Every row comes from one small tree of marks. The marks that hang from a mark follow it in brackets, in the order of their numbers. Every link used is in the known rows. Which tree was each row made from?
Known rows:
J_978{J_820{J_988} J_891{J_232{J_462}}}: [-448   14  235   32  116 -146   87  134 -320   41  -60  541  -27  448
   15   98 -247  -45  159  231 -348 -146   68 -290  -49 -379 -112    1
  495 -157  -45 -172    6  137 -132    9  448  131 -180 -235  -77 -325
   13  -73]
J_232{J_54 J_462{J_433}}: [-557  -35   22  -30  200 -146 -128  160 -126  215 -140  167  -35  155
  101  126  -25 -110 -122 -102 -178   53 -394  -94  118  161  -43   57
  178  -87 -285  216  119  -65   -5  -59  247   -1   36 -125   43   72
   18  167]
J_988{J_891{J_232{J_54 J_462{J_433{J_549}}}}}: [-740  -36   35   96  135 -341 -447  239 -431  346 -279   95   71  113
  206  158   84 -118   48  -21 -244  202 -225 -320   97  -42  -21  322
  436 -188 -326  183  -42  -57  -59   97  503 -175   29 -162  -98   96
  -98  157]
J_433{J_549 J_789{J_462} J_978{J_181 J_891{J_988}}}: [-340 -482  278  -85  245 -100 -225 -102 -370  451  -39 -106  117  490
 -192   67 -158 -125  542  -73 -150  217  209 -506  257 -327 -100   82
  342  270   51 -296 -394  -97 -348  499  424 -347  -27 -127   -7 -562
  -35   92]
J_54{J_232{J_181 J_462} J_342}: [-246   28  -13 -212   69  -72 -405  -97  -21  455 -340  312  -28  214
  104   47  255   -9   92  111 -315  186 -364 -103 -147  344  326    3
  330  -68  -45 -140  -59  -47   -1   22  328   46 -109 -175   52 -111
   68   69]
J_820{J_988{J_891{J_232{J_462{J_978}}}}}: [-420  290   56   37  124 -278 -340  -95 -193  192 -267  212  -48  157
  134   73   26 -134  158  126 -283  132  -61 -229    9  -83  168  142
  498 -252 -166  -12   42   41   48  -62  381  245    8 -140 -148  -37
  -86 -212]
J_549{J_433{J_342{J_891{J_988} J_978}}}: [-137   88  365   11  -91 -380 -661 -197 -467  398  678   30 -114  586
 -248  299  -35    3   25   26  224  408 -292 -550 -105    2  124 -115
  415 -148 -115   53  -18   59 -251  466 -206 -153 -145  205   26  148
 -260 -256]
J_232{J_54 J_181{J_342{J_891 J_978} J_462 J_549}}: [-458 -306  220   89   55 -363 -911  -40 -445  -77  363  -40 -233  326
  161  224  -69   51 -267  -28 -142  136 -296 -392   87  303  -25  235
  235 -441 -432   56  201   -8 -266  552 -211 -528  165 -208   26   85
 -133  -95]
J_988{J_891{J_232{J_181}}}: [-310  199 -286   25    7 -256 -269 -205 -317   14  -58  185  -43  195
   82  180  109  163  -67  101 -131  232  -48 -209  -66  -20  161  -14
  410 -359 -135 -215  -73   43 -134  122  161   62 -181   -4 -162  146
 -129 -187]
J_54{J_232{J_181 J_462} J_342{J_789 J_891}}: [-205   -9  189 -190  -12 -389 -605 -105   33  423   14  328   -5  306
  197  144  247  113   -7   42 -287  242 -450 -128  -90  371  306  259
  455  -29 -165  171   92 -109  -72  171  246 -255  -13 -141   83   29
   -1   17]
J_54{J_232{J_181 J_462} J_342{J_789 J_891{J_988}}}: [-331  -39  282 -248  -16 -361 -733 -212   -9  459  113  297  -44  374
  189  175  209  146  151  184 -279  263 -502 -324  -87  204  392  250
  572  -75 -177  115    4  -50  -50  228  246 -179  -89  -63   91   13
 -109  -11]
J_433{J_549{J_820{J_988{J_891}}} J_978}: [ -97 -116  -78 -180 -114 -448 -141  198 -196  218 -409  -84   70  550
 -130   15  119 -192  254   22  118  490   70 -386 -111  118   19  144
  416  221   -6  -20 -124   59 -316   73  165 -153  -80 -108 -105 -303
 -271 -258]
J_978{J_181{J_462{J_789 J_891}} J_820}: [-184   31 -106  111  129 -160 -210  152 -128  124  130  267 -287  112
  127  139 -183   29   60 -109 -374  118 -102   71  285  -56  -63  -14
   48   27 -109 -174  185  -59 -332  -76  329 -414   69   49 -335 -234
  168 -169]
J_342{J_789{J_433 J_549 J_988} J_978{J_181 J_820}}: [ -17  -66  124 -275 -354 -210 -277  292 -334  447  457  463  -92  558
  -81  129 -335  155  212 -207 -416  120 -351 -301  696    3  -60 -400
 -141  163   21 -160   10 -197 -211   70   55 -138  192 -133  -60   64
   -3 -194]
J_988{J_891{J_232{J_181{J_462}}}}: [-280  140  -97   57  120 -217 -487 -139 -317  -66   60  140 -200  111
  164  190  125  235  -55   84 -145  196  -40 -143   27   -4   88   68
  361 -405 -201 -284   35   41 -193  198  136  -48 -131   -3 -149  108
 -153 -234]
J_433{J_549{J_820{J_988}} J_978}: [-125 -268 -154 -251  -35 -292   44  281 -165  174 -313 -150   40  515
 -197   45   68 -210  241  -83  156  364   95 -297  -55   27    7   34
  390  369   39   -1 -146  104 -380   82  145  -33 -109 -183   78 -347
 -156 -176]
J_232{J_54{J_342} J_181{J_549 J_978}}: [-256 -185 -287 -175  125  -62 -438  -80 -327  113 -349 -110   69  144
  135   57   71 -116 -120  158 -284  -15  -88 -239  -99  256  195  114
  121 -256 -109 -119   -9  -29 -186  216  189 -151   69 -301   98 -271
 -122  103]
J_978{J_820 J_891{J_232 J_988}}: [-420  -28   -1   49   70 -190  -80  -34 -410   10  301  332  -63  359
  -14  205 -208   83  174  269 -286  -26   70 -416  -79 -503  -91 -130
  474 -245    0 -282  -41  152 -274  149  377   33 -305   90 -183 -223
 -104  -65]
J_549{J_433{J_342{J_789 J_978}} J_820}: [ 111  -13  276 -114 -208 -507 -215   98 -243  349  500  171  -80  569
 -172  268  122  -73 -306 -217  224  364  -65 -251   11  199   41   21
  335  268   21  151   77  195 -402  360 -241  -71 -137  129   82  107
  -65 -379]
J_789{J_462{J_891} J_549{J_433{J_978}}}: [ -15   73  -96   70   37   84 -364  143 -369  386 -109 -125   79  455
 -109   27 -243 -297  178 -327  -80  457 -108 -185  152  108  181 -347
  201  309   88 -183 -284  125 -210  173  -72   86  300  -80  139  -44
  -87  -90]
J_549{J_433{J_789 J_978} J_820{J_988{J_891}}}: [  33 -105  311   24  -84 -425 -178  102 -175  397 -263  -36   45  634
 -184   41  246 -245   30  -18  235  360  105 -405   44  211  -24   62
  337  194  111 -188 -188  171 -254  164  107  -56  -47  -80 -104 -316
 -329 -416]
J_232{J_54 J_181 J_462}: [-481   79  -89 -170  147 -121  -11   -8 -174  103 -287  357  -49  229
   98  131   28  -56 -233  -70 -174   20 -322 -168   85  163  119  -33
  381 -188 -293   81 -125  -43 -111   99  113  225 -115 -304  133  138
   71   23]
J_54{J_342{J_978{J_820}}}: [-190    7  -85  -73 -137 -413 -334   31  -88  357  261  322  -19  267
   95   42  -91  162  -31  150 -173  110 -330 -334  -32  162  115 -215
  157  -98   17  -52  105  -16 -143  124  259 -185 -176   57  -27 -166
   60 -201]
J_820{J_988{J_891{J_232{J_462{J_433{J_342}}}}}}: [-510  139  211   27  182 -202 -346   20 -292  253 -115   91  -32  328
   69  103  -51  -92  203  109 -109  356 -120 -261 -173  -46  126  225
  359 -182 -222  -55   57   89  148  -34  351  -56  -62  -82 -254    3
  -66  -46]
J_789{J_433{J_978} J_462 J_549}: [ -83  -64 -173 -168   50  221 -133  181 -357  280  -35 -104   -2  390
 -151  -24 -323  -81  363 -159  -84  282 -202 -178  238   29   66 -485
   31  209   61 -290 -283   16 -159  176 -107   91  314 -194  155   13
  -62   85]
J_462{J_433{J_978{J_820}} J_789{J_891 J_988}}: [-545 -100 -350  -12  -32    0 -158  178 -309  219   -2  -20  129  365
  112 -153   39  -15  468 -439 -465   79 -166 -297   -4   28   24 -178
  -92  334 -107 -155  122 -153   27 -111  346 -293  251 -301 -335 -170
  367  174]
J_181{J_342 J_462{J_789} J_978 J_988}: [-315 -282    1  -15  470  -61 -659  -14  -78 -328   41 -395 -442   67
  116  167  141 -198  263  -88 -115  110  101 -107  -97  220 -149  278
 -202  -28 -182 -366  167  156   90  445  -72 -468  311 -210 -202 -214
  -98   66]
J_789{J_433{J_978{J_181{J_462}}} J_891{J_232 J_988}}: [-204 -300   21 -118  114   43 -731  104 -583  239  461 -103   -6  386
  -54  149 -130  156  698   -7 -234  197  -40 -448  312 -410   40 -227
  150 -115  -16 -589 -115   40 -156  297  275   18   57   39   18  -77
 -140   46]
J_820{J_988{J_891{J_232}}}: [-151  117  -21  -42   48 -326 -147 -143 -220  104  -15   92  -97  231
   40  101   -3   28  139  344  -29  268  -26 -335  -34 -128   41   69
  300 -229  -11 -163    9  117  -75  -59  228  111 -174   -5 -180  -72
 -253 -279]
J_549{J_433{J_342 J_789} J_820{J_988{J_891}}}: [ 143   42  423  -56  -34 -368  -93   79 -212  336 -183  122 -180  582
 -236  106  199 -265  -57  120  270  504  180 -348    9  202   30   96
  303  197  147 -187 -194  185 -256   66   24  -44 -141  -40 -316 -160
 -192 -371]
J_462{J_433 J_789 J_891}: [-465   95 -490   96  193  -49 -133   42   26   98 -108  -45  -42   76
  166   95    6   30   11 -221 -230  314 -173   46   97  101   59   37
  100  186 -154  105  206   -6  -81 -195  249 -277  264   65 -345   -2
  107   63]
J_232{J_54{J_342{J_789{J_549 J_988} J_978{J_820}}}}: [-204  -88   36 -378 -235 -472 -308  147 -138  556  251  335  -23  332
  315  -34 -130   78   -3    2 -433  151 -567 -582  352  218  159 -162
   45  203  -87  156   21 -144 -120   33  252  -71  -24 -220  -21   47
  103 -226]
J_978{J_181{J_462 J_549{J_433{J_789}}} J_820}: [ -39 -327  562  295  -19 -165 -515  345 -436  307  266   65 -212  280
 -231  253    0 -135 -154  -64  -87  -37  186  -74  455   -4 -332   -5
  -25 -149  135 -418  -13  -41 -529  329  157 -481   50 -163  -21 -496
 -116  -89]
J_549{J_433{J_789{J_462} J_978} J_820{J_988}}: [  57 -261  416   -4   51  -86   71   94 -265  387 -174   -7  -78  607
 -252  -34   16 -317  154  -84  217  121  162 -275  142   70   35  -83
  266  456  219 -206 -268  257 -298  198   19  113   32 -215  164 -376
  -73 -326]
J_433{J_342 J_789{J_462 J_988} J_978}: [-118 -142  198 -114  306  -49  -81 -140 -275  454  -19 -202   27  261
 -138  -82  -63 -322  342 -374   53  350  103 -414  -81  127   97 -111
   37  384   44 -192 -316  -74   -7  349  159  -54    9 -371 -141 -184
  226  -23]
J_820{J_988{J_891{J_232{J_181{J_978} J_462}}}}: [-424  167   51  -59  144 -144 -333 -204 -367   10 -429  217    2  309
   88  100  -15  -42  142  120 -241   16  -13 -242 -139  -36  209  225
  472 -356 -205 -224  -67  117  122  161  225  129  -18 -302   25 -133
 -256 -198]
J_232{J_462{J_433{J_342{J_789}} J_891 J_978}}: [-512  262 -153   37  294 -239 -464  193   88  184  -57   87  119  139
  243  157  -64 -219 -116 -573 -343  479 -107   79   53  233  192  244
  321  173 -318  330  196  -30   56   11  336 -200  295  -41 -272  137
  237  123]
J_342{J_789 J_891{J_232{J_54} J_988} J_978}: [-457 -138  248 -108  -17 -699 -487 -261 -349  303  817  106  -33  249
  214  298  -99  224 -107  143  -35  128 -481 -692  167 -233   39  223
  567 -215 -315  358  111   69 -208  416  112  -97 -210  136  154  254
 -277 -317]
J_820{J_988{J_891{J_232{J_181{J_462 J_978}}}}}: [-209   69   27  -62  229 -124 -458 -216 -362 -157 -154   29 -196  206
  160   98   13  108  134  176 -197   63   63 -189  -35  -42   91  241
  272 -400 -192 -377   73  135  -50  173  161  -64  -24 -161  -75 -187
 -340 -316]
J_820{J_988{J_891{J_232{J_181{J_462{J_789}}}}}}: [-421  115  -97  -46  166  -96 -205 -230 -235  -33  -95   89 -299  167
  284   51  162  258  115  241 -208   92  -70 -201   90 -126  135  203
  351 -226 -239 -269   57   97 -181   23  189  -71  -35 -187 -252  -46
  -52 -342]

Which tree is each row?
[ 201  139  204  -27 -212 -313 -109   96 -227  166 -180  268 -213  624
 -213  118  154 -164  -13  265  133  284   41 -198   29  156   45  -36
  276   44  137 -113   26  193 -314 -131  -76  146  -84   82 -131 -111
 -315 -412]
J_549{J_433 J_820{J_988{J_891}}}
[-354   45 -181   79  269  -49 -455  110  -21  -31   94  -97 -219   -6
  128  121   68   42  -17 -256 -263  125 -130  183  206  160  -44    9
   30  -91 -222    6  362  -92 -153  -75  215 -201  201   88 -162  -39
   24   29]
J_181{J_462{J_433 J_978}}
[-216  -86  -50 -138  364   36 -592  -63 -148 -387  -60  -62 -273  184
    6  185  132   27   77 -135 -128   46   57  -54   29  239  -90   80
  -15 -197 -183 -409   83   36    7  377  -41 -169  116 -182   34 -141
 -237  -36]
J_232{J_181{J_462 J_978 J_988}}
[-371   80 -439  -40  304 -115 -228 -129 -402  -41 -251  105   69   69
  236  159 -109 -127 -138 -137 -325   92  -49 -212  -12  -34  184   98
  361 -229 -237  -79  -84  142  -64  132  325  114   -5 -136  -38   53
 -128  -98]
J_462{J_891{J_232{J_54 J_181{J_978}}}}
[-363  -49 -183  -79  -28 -147 -474  236 -208  222 -630  363   58  324
  169   89   50 -199 -194   55 -341  194 -120 -204   14  332  384  106
  552   55 -114  123  -51   56 -226  -22  285   88   98 -229  -20  -58
   76   -3]
J_232{J_54{J_342} J_181{J_549{J_820}} J_462{J_891}}
[-761  269 -133  201  145  -93 -520  233  -90  141 -159  355    9  218
  180  115 -242 -160   99 -291 -533  150 -223  -68  129  -18  176  -64
  408  -85 -254   78  123   13   59 -142  492  -68  207   35 -270  -62
  109   71]
J_232{J_462{J_433 J_891{J_988} J_978{J_820}}}
[-286 -192   50  -98  124 -282 -467  -19 -471  479  184 -424   84  294
 -131  125  -18 -153  351 -384   30  564  -79 -586  -45  -37  120  -89
  340  254  -86 -112 -315 -134  -59  361  216 -159  -20 -260 -188   67
  -71  -71]
J_433{J_342{J_891{J_232}} J_789{J_549 J_988} J_978}
[ 113 -350  147 -195 -149 -354 -296  153 -369  391  179 -202   80  548
 -280  179   45 -331  175 -346  -35  366  193 -251  -49  118   31  123
  109  354   38  -25   61  -93 -404  265   49 -259  -40 -150  -81 -268
   13 -134]
J_433{J_342{J_789{J_988}} J_978{J_181{J_549{J_820}}}}
[-371   39  -97 -163  -77  -64 -116  286 -493  439  138  242  -80  397
  -52    5  -79  -51  325 -250 -224  204  -92 -455  160  -43  -11 -229
   31  264  -71  -92 -150 -130 -249  242  172 -314  169 -392 -357    3
  299   10]
J_462{J_789{J_433{J_342{J_978{J_820}} J_549} J_988}}
[-466  -46 -188 -126  163 -309 -271   24 -597  129   55   15  -44  266
   52  241   29  -54  -60  -52  -36  351 -106 -407 -100 -117  162  161
  576 -162 -332  117 -248  -38 -355  336  239 -177 -233 -220  -85  256
   30   37]
J_433{J_342{J_891{J_232{J_54 J_181}}} J_549}
[  87  -87  225  -14   24 -259  -41  173 -242  317   17   26 -163  407
 -316  223  214 -266 -190 -159  304  394  190 -176    7  174    1  -66
  285  304  171 -135 -211  163 -367  218  -33  -15 -160  -11 -134  -65
  -29 -176]
J_549{J_433{J_342 J_789} J_820}
[-185 -267   -8    5  222 -156 -357  -13 -102   50  211 -154 -456  130
   61  205   17  -38  172   -1 -146  166  -56   41  154   51  -29  116
  -96  -38 -140 -243  164    4 -246  167   34 -418   68  -20 -228 -150
  117  -39]
J_978{J_181{J_342 J_462{J_789}}}
[-601  133  -40   20  181 -143 -417 -106 -265  208   34   81  -72   52
   47  223    0 -104  182  -20 -241   45 -102 -254   20 -277  223  -31
  599 -193 -151  -18  -60   75  -43  146  319  353  -89  -32   42   42
  -35  -45]
J_891{J_232{J_462{J_978}} J_988}
[-221  192 -255   28  168  155 -210 -188 -421   70 -158  342 -103  205
   95   31 -178  -62  250 -162 -367  134   98 -178  114  -99  367 -191
  275  102   -5 -198 -157   65  -33   -7  223  335   91 -220 -157  149
  209 -143]
J_789{J_462{J_891{J_232{J_181}}} J_988}
[-428  148  -49  -44  183  -66 -144 -129  -16  433 -244   85 -124  -54
  105   45  269 -219   95 -178 -408   64 -314   32  -21  166   81  125
  297  101 -149   91  129  -91  -67  -71  297  -28  154 -178 -126 -118
  183   56]
J_54{J_232{J_462{J_789 J_978}}}
[ 121   39  157  -11 -182 -361 -193  105 -267  290 -203   37    6  723
 -200   58  167 -248   92   71  171  332   18 -309 -117  180   54  -35
  323   79   65 -140  -36  197 -298   47  -12   67  -70   26  -38 -219
 -348 -423]
J_549{J_433{J_978} J_820{J_988{J_891}}}
[-670  363 -240   97  135   79 -296  239 -170  214 -210  448  -73  204
  189   67 -217 -139  236 -176 -545   46 -177 -148  256 -156  196 -211
  397    6 -178  -54  -75   41  -67  -46  384   50  378 -170 -352   11
  214   53]
J_232{J_462{J_789{J_433} J_891{J_988} J_978{J_820}}}
